Below are the code and all the weights of a small trained network. Each question names an input and a class and asks about switching units off, where a switched-off unit gives its printed mean instead of its output.

import numpy as np


def w(rows, s, z=0):
    codes = np.array(rows[::2]) - 128.0
    scale = np.full(codes.shape[1], s)
    scale[-1] = z or s
    return codes * scale


def f(y):
    return y / 2 * (1 + np.tanh(0.7978845608 * (y + 0.044715 * y**3)))


def log_softmax(a):
    a = a - a.max(-1, keepdims=True)
    return a - np.log(np.exp(a).sum(-1, keepdims=True))


def net(x, mask):
    res = np.array(x, float).reshape(1, 2) / 4 @ E
    y = f(res @ A[0][:, :-1].T + A[0][:, -1])
    res = res + np.where(mask, y, B[0][:, -1]) @ B[0][:, :-1]
    return log_softmax(res[-1] @ U[:, :-1].T + U[:, -1])


A, B = {}, {}
E = w([
[133,37,90,171,240,89,141,102,36],'x0',
[175,122,41,12,141,94,175,81,163],'x1',
],0.011)
A[0] = w([
[173,227,97,85,35,193,159,134,223,203],'N1',
[120,220,108,75,57,118,114,159,246,241],'N2',
[73,211,205,159,50,222,75,191,170,252],'N3',
[171,147,2,76,129,133,180,106,155,199],'N4',
[196,105,66,40,183,111,234,117,109,150],'N5',
[115,216,185,122,64,166,75,179,118,176],'N6',
[99,56,174,201,180,107,79,196,41,236],'N7',
],0.008,0.0042)
B[0] = w([
[180,203,142,79,113,85,115,109,186,246],'N1',
[172,218,198,85,120,111,122,122,144,245],'N2',
[95,198,174,198,57,148,207,116,126,251],'N3',
[170,132,140,85,138,30,177,159,102,215],'N4',
[95,127,92,88,173,80,199,154,55,219],'N5',
[152,166,178,157,83,114,213,54,171,203],'N6',
[64,146,94,164,183,255,45,142,150,238],'N7',
],0.011,0.014)
U = w([
[65,182,186,250,73,178,141,144,120,205],'0',
[120,110,57,141,162,158,136,136,97,30],'1',
[153,95,126,169,67,98,88,120,169,5],'2',
[126,47,127,103,133,77,217,155,48,198],'3',
[215,184,140,46,121,80,94,220,127,112],'4',
[72,46,87,149,147,223,2,152,145,227],'5',
[171,171,253,139,42,107,183,82,205,105],'6',
],0.0067,0.0025)

Each question gives the input, the list of numbers given to net, and the class t.
The units are the neurons (one row each of A and B). Each row of codes is followed by its name. A weight is (code - 128) times the scale printed after its matrix; where a second scale follows, it is the last column's (A, B and U).
mask holds one flag per neuron, in row order. A switched-off neuron (its flag False) gives its mean, the last column of its row in B, instead of its output. The means were averaged over made-up inputs and are rounded, as every weight is.
A unit's drop is (log p(t) with every unit on - log p(t) with that unit switched off) / (log p(t) with every unit on - log p(t) with every unit switched off).
The circuit of an input: a set's keep is (log p(t) with only the set's units on - log p(t) with every unit switched off) / (log p(t) with every unit on - log p(t) with every unit switched off). Starting from all 7 units, units are removed one at a time, each time the one whose removal leaves the highest keep (on an exact tie, the one counted first), for as long as the keep stays at least 0.8.
units of the circuit, in order: the units of the circuit, biggest drop first
top k neurons: the k neurons with the biggest drops, biggest first
drop of u: that unit's drop, to one decimal
input [-2,-5], class 0: top 3 neurons	(N1; N4; N2)
input [8,1], class 5: units of the circuit, in order	(N7; N3)
input [8,4], class 3: units of the circuit, in order	(N5)
input [-3,4], class 4: top 2 neurons	(N3; N6)
input [-1,2], class 4: top 2 neurons	(N3; N6)
input [1,2], class 3: top 3 neurons	(N1; N2; N7)
input [6,1], class 1: top 2 neurons	(N5; N7)
input [-2,-4], class 0: top 4 neurons	(N1; N4; N2; N3)
input [-1,-3], class 0: drop of N1	0.3
input [6,-6], class 5: drop of N5	0.0
input [5,2], class 3: drop of N1	0.1
